Below are the code and all the weights of a small trained network. Each question names an input and a class and asks about switching units off, where a switched-off unit gives its printed mean instead of its output.

import numpy as np


def w(rows, s, z=0):
    codes = np.array(rows[::2]) - 128.0
    scale = np.full(codes.shape[1], s)
    scale[-1] = z or s
    return codes * scale


def norm(h):
    return h / np.sqrt((h * h).mean(-1, keepdims=True) + 1e-5)


def f(y):
    return y / 2 * (1 + np.tanh(0.7978845608 * (y + 0.044715 * y**3)))


def log_softmax(a):
    a = a - a.max(-1, keepdims=True)
    return a - np.log(np.exp(a).sum(-1, keepdims=True))


def net(x, mask):
    res = np.array(x, float).reshape(1, 7) / 4 @ E
    u = 0
    for l in range(4):
        y = f(norm(res) @ A[l][:, :-1].T + A[l][:, -1])
        res = res + np.where(mask[u : u + 10], y, B[l][:, -1]) @ B[l][:, :-1]
        u += 10
    return log_softmax(norm(res)[-1] @ U[:, :-1].T + U[:, -1])


A, B = {}, {}
E = w([
[115,123,118,119,118,135],'x0',
[126,127,127,126,128,129],'x1',
[109,121,112,114,113,140],'x2',
[143,199,2,233,116,107],'x3',
[187,63,85,113,76,108],'x4',
[140,133,137,138,137,122],'x5',
[193,238,122,109,80,118],'x6',
],0.0029)
A[0] = w([
[164,119,86,88,70,68,115],'0.n1',
[144,186,57,189,103,164,21],'0.n2',
[168,73,6,131,164,99,169],'0.n3',
[151,55,129,66,44,169,104],'0.n4',
[83,127,175,104,142,168,183],'0.n5',
[228,157,135,21,138,91,120],'0.n6',
[93,3,217,110,190,146,177],'0.n7',
[32,185,81,248,153,210,52],'0.n8',
[119,119,149,130,30,119,231],'0.n9',
[150,228,84,147,67,168,2],'0.n10',
],0.0038,0.00075)
B[0] = w([
[133,91,193,93,127,84,154],'0.n1',
[73,151,102,133,123,60,171],'0.n2',
[124,92,253,202,92,183,184],'0.n3',
[165,89,127,119,196,93,174],'0.n4',
[96,210,211,179,104,138,164],'0.n5',
[152,144,36,95,128,184,180],'0.n6',
[110,177,132,112,105,38,252],'0.n7',
[182,68,85,82,201,96,201],'0.n8',
[111,221,114,116,147,145,153],'0.n9',
[87,143,192,111,86,107,170],'0.n10',
],0.0039,0.0027)
A[1] = w([
[121,132,153,202,44,231,78],'1.n1',
[136,156,103,153,107,133,1],'1.n2',
[26,159,84,166,124,70,189],'1.n3',
[166,30,50,185,166,146,118],'1.n4',
[70,168,145,171,176,65,75],'1.n5',
[177,75,147,106,96,114,193],'1.n6',
[213,51,34,25,254,107,119],'1.n7',
[146,171,103,38,176,189,144],'1.n8',
[66,143,217,110,158,111,103],'1.n9',
[159,136,124,124,203,151,111],'1.n10',
],0.0041,0.0008)
B[1] = w([
[205,92,63,186,33,103,96],'1.n1',
[122,107,103,144,80,81,108],'1.n2',
[162,134,202,81,207,123,249],'1.n3',
[20,142,170,126,230,202,216],'1.n4',
[148,173,86,66,174,108,219],'1.n5',
[146,158,34,141,138,175,189],'1.n6',
[128,79,120,118,175,84,220],'1.n7',
[176,145,172,221,122,234,185],'1.n8',
[102,168,87,144,3,108,239],'1.n9',
[54,93,102,157,163,114,124],'1.n10',
],0.003,0.0015)
A[2] = w([
[128,110,71,215,77,154,177],'2.n1',
[164,84,204,132,122,81,135],'2.n2',
[132,105,194,116,169,180,55],'2.n3',
[147,189,163,116,140,62,14],'2.n4',
[211,183,2,90,106,143,215],'2.n5',
[181,85,148,88,102,214,218],'2.n6',
[188,107,147,83,82,111,2],'2.n7',
[162,146,85,162,68,83,34],'2.n8',
[145,174,213,145,114,214,44],'2.n9',
[178,135,143,83,46,141,167],'2.n10',
],0.0051,0.00074)
B[2] = w([
[85,146,182,175,75,152,149],'2.n1',
[92,170,2,137,70,117,174],'2.n2',
[156,155,58,134,72,104,149],'2.n3',
[117,149,182,140,101,125,205],'2.n4',
[119,162,158,44,139,88,250],'2.n5',
[217,232,85,102,189,93,177],'2.n6',
[152,112,22,133,179,158,161],'2.n7',
[101,43,123,101,88,104,151],'2.n8',
[125,153,96,184,48,202,167],'2.n9',
[134,85,69,191,213,118,211],'2.n10',
],0.004,0.0021)
A[3] = w([
[151,180,130,206,123,195,134],'3.n1',
[101,119,118,201,189,103,226],'3.n2',
[67,74,236,114,111,120,161],'3.n3',
[121,91,136,155,64,133,250],'3.n4',
[165,125,125,134,3,90,135],'3.n5',
[169,153,106,102,58,187,122],'3.n6',
[124,66,165,228,103,214,137],'3.n7',
[193,158,109,171,107,97,130],'3.n8',
[133,44,102,85,99,96,194],'3.n9',
[127,84,123,130,193,36,134],'3.n10',
],0.0059,0.0021)
B[3] = w([
[136,88,116,145,77,203,158],'3.n1',
[130,100,174,95,124,191,231],'3.n2',
[206,208,123,107,153,105,225],'3.n3',
[156,137,71,181,108,136,176],'3.n4',
[102,32,122,156,144,180,195],'3.n5',
[142,94,130,197,160,197,163],'3.n6',
[180,253,134,55,109,215,163],'3.n7',
[74,101,150,113,110,95,166],'3.n8',
[100,138,120,251,54,123,197],'3.n9',
[113,64,125,162,65,180,252],'3.n10',
],0.0049,0.0026)
U = w([
[71,230,195,73,126,41,199],'0',
[140,181,145,178,70,254,139],'1',
[93,43,74,209,37,83,191],'2',
[212,132,39,65,185,95,2],'3',
[52,52,181,132,217,161,72],'4',
],0.011,0.0022)

Each question gives the input, the list of numbers given to net, and the class t.
The units are the neurons (one row each of A and B). Each row of codes is followed by its name. A weight is (code - 128) times the scale printed after its matrix; where a second scale follows, it is the last column's (A, B and U).
mask holds one flag per neuron, layer by layer. A switched-off neuron (its flag False) gives its mean, the last column of its row in B, instead of its output. The means were averaged over made-up inputs and are rounded, as every weight is.
A unit's drop is (log p(t) with every unit on - log p(t) with that unit switched off) / (log p(t) with every unit on - log p(t) with every unit switched off).
The circuit of an input: a set's keep is (log p(t) with only the set's units on - log p(t) with every unit switched off) / (log p(t) with every unit on - log p(t) with every unit switched off). Starting from the 12 units with the biggest drops (on a tie, the unit counted first), units are removed one at a time, each time the one whose removal leaves the highest keep (on an exact tie, the one counted first), for as long as the keep stays at least 0.8.
units of the circuit, in order: the units of the circuit, biggest drop first
most important unit: the unit with the biggest drop
k most important neurons: the k neurons with the biggest drops, biggest first
top k neurons in layer l: the k neurons of layer l with the biggest drops, biggest first
input [-1,1,-4,5,4,-3,-8], class 1: most important unit : 0.n3
input [1,8,7,7,1,-6,-6], class 1: units of the circuit, in order : (0.n3; 3.n7)
input [7,-8,4,0,1,-8,6], class 3: units of the circuit, in order : (2.n5; 2.n10; 0.n7; 1.n4)
input [-8,3,8,4,4,-6,-1], class 1: units of the circuit, in order : (0.n3; 3.n7)
input [3,5,1,-3,1,3,6], class 3: units of the circuit, in order : (0.n6; 2.n10)
input [0,2,1,-1,6,5,7], class 3: 2 most important neurons : (0.n6; 2.n5)
input [2,-2,1,-1,6,-2,1], class 3: 2 most important neurons : (2.n6; 1.n6)
input [6,8,8,-5,4,6,1], class 3: units of the circuit, in order : (2.n6; 2.n7)
input [4,6,2,3,-1,3,-4], class 4: 2 most important neurons : (0.n8; 1.n4)
input [7,-8,5,2,0,-4,1], class 0: 2 most important neurons : (0.n2; 0.n8)
input [-1,-6,-1,-7,0,2,-8], class 0: units of the circuit, in order : (3.n3; 0.n7)
input [8,7,2,2,8,-1,-3], class 1: 2 most important neurons : (0.n3; 3.n7)
input [3,-2,-8,1,6,-2,-2], class 1: 3 most important neurons : (0.n3; 3.n7; 1.n4)
input [7,-5,-7,-5,-2,2,2], class 1: most important neuron : (2.n9)
input [6,3,-5,8,3,-1,7], class 2: 2 most important neurons : (3.n5; 2.n8)
input [1,1,1,-1,6,-7,8], class 3: 3 most important neurons : (2.n5; 0.n6; 2.n6)
input [0,-3,-8,5,0,-1,-2], class 4: top 3 neurons in layer 0 : (0.n8; 0.n2; 0.n5)
input [0,6,-2,6,1,-8,7], class 2: 3 most important neurons : (2.n8; 3.n5; 1.n4)
input [-5,2,0,1,2,-6,-4], class 1: 3 most important neurons : (0.n3; 3.n7; 0.n10)
input [-6,-7,-2,-8,8,-5,-7], class 2: most important unit : 3.n9
input [-4,-5,3,7,-5,-4,0], class 4: top 3 neurons in layer 0 : (0.n8; 0.n7; 0.n5)
input [2,-2,3,7,1,1,7], class 2: top 3 neurons in layer 3 : (3.n5; 3.n3; 3.n7)
input [1,0,2,7,-1,6,0], class 4: 2 most important neurons : (0.n8; 0.n7)
input [2,-8,-1,5,6,8,0], class 1: top 2 neurons in layer 0 : (0.n3; 0.n7)
